Here is a tiny trained network, its code and every weight. The questions are about switching its units off for an input and a class, where a switched-off unit gives its printed mean instead of its output.

import numpy as np


def w(rows, s, z=0):
    codes = np.array(rows[::2]) - 128.0
    scale = np.full(codes.shape[1], s)
    scale[-1] = z or s
    return codes * scale


def norm(h):
    return h / np.sqrt((h * h).mean(-1, keepdims=True) + 1e-5)


def f(y):
    return y / 2 * (1 + np.tanh(0.7978845608 * (y + 0.044715 * y**3)))


def log_softmax(a):
    a = a - a.max(-1, keepdims=True)
    return a - np.log(np.exp(a).sum(-1, keepdims=True))


def net(x, mask):
    res = np.array(x, float).reshape(1, 3) / 4 @ E
    u = 0
    for l in range(2):
        y = f(norm(res) @ A[l][:, :-1].T + A[l][:, -1])
        res = res + np.where(mask[u : u + 8], y, B[l][:, -1]) @ B[l][:, :-1]
        u += 8
    return log_softmax(norm(res)[-1] @ U[:, :-1].T + U[:, -1])


A, B = {}, {}
E = w([
[94,75,87,98,252,123,181,196,58,163],'x0',
[87,63,167,201,103,8,119,102,109,64],'x1',
[232,122,64,192,207,124,57,24,143,109],'x2',
],0.012)
A[0] = w([
[164,149,122,145,79,145,110,91,169,90,44],'L0N0',
[200,129,150,126,199,121,107,89,124,129,4],'L0N1',
[159,177,112,134,177,233,99,126,132,123,99],'L0N2',
[98,128,139,107,112,115,142,155,142,131,184],'L0N3',
[128,124,86,153,149,114,86,89,163,135,129],'L0N4',
[149,116,108,124,253,118,161,150,115,95,86],'L0N5',
[120,117,124,185,169,26,94,103,122,95,67],'L0N6',
[179,154,126,137,68,147,109,110,112,85,22],'L0N7',
],0.014,0.004)
B[0] = w([
[64,153,147,162,168,129,108,132,107,241,201],'L0N0',
[141,187,121,201,152,180,144,155,62,66,206],'L0N1',
[204,47,145,82,73,67,196,77,178,126,231],'L0N2',
[177,123,160,174,147,107,159,102,32,107,177],'L0N3',
[157,175,154,179,167,174,150,155,48,77,201],'L0N4',
[33,172,138,138,161,123,73,131,84,249,251],'L0N5',
[192,49,137,51,67,76,169,91,180,108,238],'L0N6',
[67,132,135,121,146,121,84,131,98,194,178],'L0N7',
],0.015,0.011)
A[1] = w([
[203,170,86,29,162,253,139,139,160,188,124],'L1N0',
[135,188,206,96,11,150,223,136,89,184,252],'L1N1',
[140,209,173,123,25,187,98,105,152,147,126],'L1N2',
[36,169,173,172,137,133,53,136,119,205,89],'L1N3',
[153,208,144,169,40,136,61,43,159,137,97],'L1N4',
[48,146,197,92,39,146,214,226,139,131,18],'L1N5',
[160,209,163,165,117,191,111,142,29,56,96],'L1N6',
[59,184,138,136,87,169,154,212,120,68,13],'L1N7',
],0.019,0.0039)
B[1] = w([
[81,101,149,157,102,2,167,110,102,97,171],'L1N0',
[174,123,152,102,77,210,63,140,121,83,253],'L1N1',
[91,89,138,125,179,66,155,137,76,152,164],'L1N2',
[79,117,128,113,118,190,70,186,135,118,223],'L1N3',
[73,138,101,121,165,68,189,153,69,157,171],'L1N4',
[120,150,76,172,198,35,192,70,141,193,185],'L1N5',
[151,137,78,150,165,148,147,118,220,136,186],'L1N6',
[134,147,101,207,204,110,172,115,135,119,143],'L1N7',
],0.018,0.025)
U = w([
[25,100,155,143,161,133,91,175,43,200,177],'0',
[168,76,190,124,54,50,168,71,97,107,194],'1',
[165,148,95,224,219,144,172,98,131,147,153],'2',
[163,110,163,101,80,251,56,147,174,104,231],'3',
[88,187,143,106,102,133,152,118,182,122,29],'4',
[102,206,154,85,120,118,142,139,174,113,30],'5',
[89,164,123,88,97,144,169,145,179,108,2],'6',
[98,197,135,86,113,126,141,139,162,96,28],'7',
],0.016,0.0051)

Each question gives the input, the list of numbers given to net, and the class t.
The units are the neurons (one row each of A and B). Each row of codes is followed by its name. A weight is (code - 128) times the scale printed after its matrix; where a second scale follows, it is the last column's (A, B and U).
mask holds one flag per neuron, layer by layer. A switched-off neuron (its flag False) gives its mean, the last column of its row in B, instead of its output. The means were averaged over made-up inputs and are rounded, as every weight is.
A unit's drop is (log p(t) with every unit on - log p(t) with that unit switched off) / (log p(t) with every unit on - log p(t) with every unit switched off).
The circuit of an input: a set's keep is (log p(t) with only the set's units on - log p(t) with every unit switched off) / (log p(t) with every unit on - log p(t) with every unit switched off). Starting from the 12 units with the biggest drops (on a tie, the unit counted first), units are removed one at a time, each time the one whose removal leaves the highest keep (on an exact tie, the one counted first), for as long as the keep stays at least 0.8.
units of the circuit, in order: the units of the circuit, biggest drop first
k most important neurons: the k neurons with the biggest drops, biggest first
k most important neurons of layer l: the k neurons of layer l with the biggest drops, biggest first
input [-6,-7,-7], class 1: units of the circuit, in order => [L1N0]
input [-1,-1,-6], class 2: 3 most important neurons of layer 0 => [L0N2, L0N6, L0N5]
input [0,-3,-3], class 3: 2 most important neurons => [L0N3, L1N1]
input [-5,0,-6], class 2: 4 most important neurons => [L0N5, L1N5, L0N2, L0N6]
input [6,-8,-8], class 1: 2 most important neurons => [L1N0, L0N1]
input [-6,5,2], class 0: 3 most important neurons => [L0N2, L0N0, L1N4]
input [-8,7,2], class 0: 2 most important neurons of layer 0 => [L0N2, L0N0]
input [-3,-1,0], class 3: 3 most important neurons of layer 1 => [L1N3, L1N5, L1N0]
input [-8,-7,0], class 0: 2 most important neurons => [L0N0, L0N6]
input [-5,-4,-6], class 2: 3 most important neurons => [L0N5, L1N5, L0N6]
input [1,-5,-2], class 1: 2 most important neurons => [L1N0, L1N3]
input [0,0,4], class 2: 2 most important neurons of layer 0 => [L0N1, L0N4]
input [1,5,-5], class 1: 2 most important neurons of layer 1 => [L1N3, L1N5]
input [-3,3,-6], class 2: units of the circuit, in order => [L1N5]
input [0,7,5], class 1: 2 most important neurons => [L0N6, L1N1]
input [4,3,-8], class 2: 2 most important neurons => [L0N6, L0N2]
input [3,-4,-1], class 1: 2 most important neurons of layer 0 => [L0N2, L0N0]
input [2,7,7], class 1: 2 most important neurons of layer 1 => [L1N1, L1N5]
input [-7,7,-8], class 2: 2 most important neurons of layer 1 => [L1N5, L1N7]
input [-8,8,1], class 0: most important neuron of layer 1 => [L1N4]
input [-2,1,-4], class 2: 4 most important neurons of layer 1 => [L1N5, L1N3, L1N6, L1N7]
input [0,0,0], class 3: 2 most important neurons of layer 1 => [L1N5, L1N4]
input [0,-3,-5], class 2: 2 most important neurons => [L0N2, L0N6]
input [6,8,-1], class 1: 2 most important neurons => [L0N6, L1N3]
input [-2,0,-6], class 2: 2 most important neurons of layer 0 => [L0N2, L0N6]
input [-2,5,-2], class 1: 2 most important neurons of layer 1 => [L1N3, L1N6]
input [3,-2,-8], class 2: most important neuron => [L1N5]
